Below is a small trained network, with its code and all its weights. Each question gives an input and a class and asks what happens when units are switched off, that is, made to give their printed mean instead of their output.

import numpy as np


def w(rows, s, z=0):
    codes = np.array(rows[::2]) - 128.0
    scale = np.full(codes.shape[1], s)
    scale[-1] = z or s
    return codes * scale


def f(y):
    return np.maximum(y, 0)


def log_softmax(a):
    a = a - a.max(-1, keepdims=True)
    return a - np.log(np.exp(a).sum(-1, keepdims=True))


def net(x, mask):
    res = np.array(x, float).reshape(1, 7) / 4 @ E
    y = f(res @ A[0][:, :-1].T + A[0][:, -1])
    res = res + np.where(mask, y, B[0][:, -1]) @ B[0][:, :-1]
    return log_softmax(res[-1] @ U[:, :-1].T + U[:, -1])


A, B = {}, {}
E = w([
[244,148,176,39,235,197,154,253],'x0',
[108,30,122,105,107,234,232,75],'x1',
[11,141,103,50,251,40,204,146],'x2',
[125,127,127,127,129,122,131,128],'x3',
[32,68,226,241,201,169,80,206],'x4',
[128,127,125,125,130,125,123,123],'x5',
[82,14,62,8,46,102,39,225],'x6',
],0.0045)
A[0] = w([
[140,182,150,132,125,79,93,172,48],'N1',
[14,98,74,207,29,43,94,13,103],'N2',
[221,195,39,43,95,98,154,77,72],'N3',
[154,234,165,204,178,151,186,74,35],'N4',
[41,76,172,218,151,135,81,127,110],'N5',
[135,185,131,133,140,69,60,157,59],'N6',
[76,77,222,223,145,190,46,175,69],'N7',
[138,178,139,134,141,74,68,149,50],'N8',
[241,139,110,141,38,193,81,78,116],'N9',
[130,71,129,124,110,207,193,96,92],'N10',
[140,192,116,119,118,79,70,159,79],'N11',
[144,185,141,138,129,46,69,156,59],'N12',
[75,100,151,155,112,119,129,106,255],'N13',
[119,71,109,107,131,211,197,102,44],'N14',
[45,76,210,200,162,140,72,205,114],'N15',
[156,189,102,128,140,64,75,141,73],'N16',
[247,157,155,37,193,178,173,215,95],'N17',
[96,14,71,49,75,142,73,197,76],'N18',
[118,144,74,106,75,71,147,46,149],'N19',
[131,84,116,108,122,188,196,116,73],'N20',
[71,9,60,18,82,88,21,218,85],'N21',
[234,129,204,42,191,182,144,242,76],'N22',
[133,170,158,208,172,175,231,72,83],'N23',
[107,58,105,88,107,194,161,130,129],'N24',
[207,190,60,28,63,82,154,70,61],'N25',
[222,80,178,204,9,244,49,108,211],'N26',
[42,116,122,182,36,43,109,3,142],'N27',
[104,79,113,127,107,188,194,100,92],'N28',
[121,189,139,143,118,62,81,143,65],'N29',
[111,74,108,111,116,205,203,100,53],'N30',
[134,192,122,134,148,75,71,154,69],'N31',
[140,200,107,147,159,72,71,161,98],'N32',
[144,245,164,229,212,136,218,44,57],'N33',
[15,119,81,45,235,9,223,125,211],'N34',
[132,69,103,125,138,186,196,97,40],'N35',
[60,78,70,94,190,153,235,96,157],'N36',
[67,67,228,194,202,167,81,215,57],'N37',
],0.005,0.0032)
B[0] = w([
[71,52,232,207,69,164,51,54,142],'N1',
[197,63,21,162,246,237,45,214,209],'N2',
[40,225,68,46,94,163,221,75,179],'N3',
[193,27,73,207,30,73,199,137,167],'N4',
[85,233,61,30,160,190,191,98,179],'N5',
[52,70,240,188,54,145,37,45,150],'N6',
[46,242,101,23,83,125,225,77,183],'N7',
[53,73,232,195,47,159,43,51,145],'N8',
[93,248,188,25,124,60,115,197,177],'N9',
[74,102,239,163,79,96,19,81,163],'N10',
[46,81,221,188,66,152,76,38,152],'N11',
[37,78,236,195,52,137,36,39,152],'N12',
[183,177,140,69,223,118,101,142,192],'N13',
[41,90,250,175,63,158,13,63,157],'N14',
[85,219,66,53,107,141,231,59,193],'N15',
[32,101,222,156,61,157,60,68,151],'N16',
[118,95,14,158,239,252,71,172,204],'N17',
[186,46,98,207,16,60,200,110,197],'N18',
[101,198,72,63,192,210,129,136,175],'N19',
[47,116,209,174,94,171,41,76,154],'N20',
[235,21,47,214,9,20,244,151,226],'N21',
[121,39,17,220,214,245,56,153,205],'N22',
[204,23,126,222,17,47,163,154,177],'N23',
[132,69,208,198,66,99,81,79,172],'N24',
[21,207,57,75,81,197,231,38,179],'N25',
[225,212,210,21,151,11,75,246,221],'N26',
[162,99,38,146,253,229,55,184,205],'N27',
[80,98,234,176,102,167,22,86,159],'N28',
[58,60,221,190,69,184,36,63,148],'N29',
[42,104,252,166,68,154,20,63,158],'N30',
[66,76,234,174,57,151,27,80,150],'N31',
[94,72,226,156,85,145,52,91,159],'N32',
[206,19,54,218,21,25,241,199,190],'N33',
[207,211,210,32,141,19,42,251,254],'N34',
[39,86,245,174,40,144,12,63,150],'N35',
[101,145,252,108,115,84,23,140,200],'N36',
[49,220,56,55,91,190,231,57,187],'N37',
],0.0047,0.0069)
U = w([
[13,64,253,196,39,159,15,22,17],'0',
[240,37,48,207,26,22,232,158,65],'1',
[161,93,16,149,239,241,51,202,81],'2',
[197,229,212,27,156,8,82,242,130],'3',
[21,244,48,29,74,178,238,41,11],'4',
[166,132,149,112,144,92,111,142,255],'5',
[162,126,142,109,143,106,124,144,239],'6',
],0.0051,0.004)

Each question gives the input, the list of numbers given to net, and the class t.
The units are the neurons (one row each of A and B). Each row of codes is followed by its name. A weight is (code - 128) times the scale printed after its matrix; where a second scale follows, it is the last column's (A, B and U).
mask holds one flag per neuron, in row order. A switched-off neuron (its flag False) gives its mean, the last column of its row in B, instead of its output. The means were averaged over made-up inputs and are rounded, as every weight is.
A unit's drop is (log p(t) with every unit on - log p(t) with that unit switched off) / (log p(t) with every unit on - log p(t) with every unit switched off).
The circuit of an input: a set's keep is (log p(t) with only the set's units on - log p(t) with every unit switched off) / (log p(t) with every unit on - log p(t) with every unit switched off). Starting from the 12 units with the biggest drops (on a tie, the unit counted first), units are removed one at a time, each time the one whose removal leaves the highest keep (on an exact tie, the one counted first), for as long as the keep stays at least 0.8.
units of the circuit, in order: the units of the circuit, biggest drop first
most important unit: the unit with the biggest drop
k most important neurons: the k neurons with the biggest drops, biggest first
drop when u is switched off: that unit's drop, to one decimal
input [-8,0,-3,-2,2,4,5], class 2: most important neuron	N2
input [-2,6,-2,-6,-5,7,-8], class 1: 2 most important neurons	N33; N23
input [8,3,8,6,1,6,0], class 2: 3 most important neurons	N22; N17; N26
input [5,-4,1,-3,1,2,3], class 2: units of the circuit, in order	N22; N17
input [7,-2,-2,-1,5,-2,-7], class 1: units of the circuit, in order	N33; N4
input [4,-2,3,2,6,-2,-4], class 4: units of the circuit, in order	N37; N15; N7
input [-7,-2,-2,3,2,-7,-1], class 2: units of the circuit, in order	N2; N27
input [8,-2,-5,1,-4,-4,4], class 2: 3 most important neurons	N22; N17; N34
input [1,-1,3,6,-6,-3,6], class 1: 2 most important neurons	N21; N18
input [-3,3,6,-2,6,3,0], class 3: units of the circuit, in order	N34; N22
input [-6,-1,1,3,-6,-4,3], class 2: units of the circuit, in order	N2; N27
input [6,5,8,-4,-1,1,8], class 1: 2 most important neurons	N21; N18
input [-2,-5,-7,6,5,-2,-8], class 1: 2 most important neurons	N33; N4
input [0,2,-3,-4,1,3,4], class 1: most important unit	N34
input [-3,6,-7,-3,-6,7,5], class 3: 3 most important neurons	N26; N9; N22
input [-2,3,5,2,0,-6,-6], class 1: 2 most important neurons	N33; N23
input [4,5,8,3,-1,-6,1], class 3: 2 most important neurons	N34; N36
input [8,-2,5,3,2,0,-1], class 2: 2 most important neurons	N22; N17
input [4,6,6,6,7,7,-5], class 4: 2 most important neurons	N37; N15
input [-4,6,7,-6,-2,-4,-2], class 3: units of the circuit, in order	N34
input [8,3,3,-2,-1,4,-2], class 2: drop when N1 is switched off	0.0
input [-7,8,-1,8,-7,2,-4], class 0: drop when N19 is switched off	-0.1
input [1,-6,5,5,3,-6,-4], class 0: drop when N26 is switched off	0.3
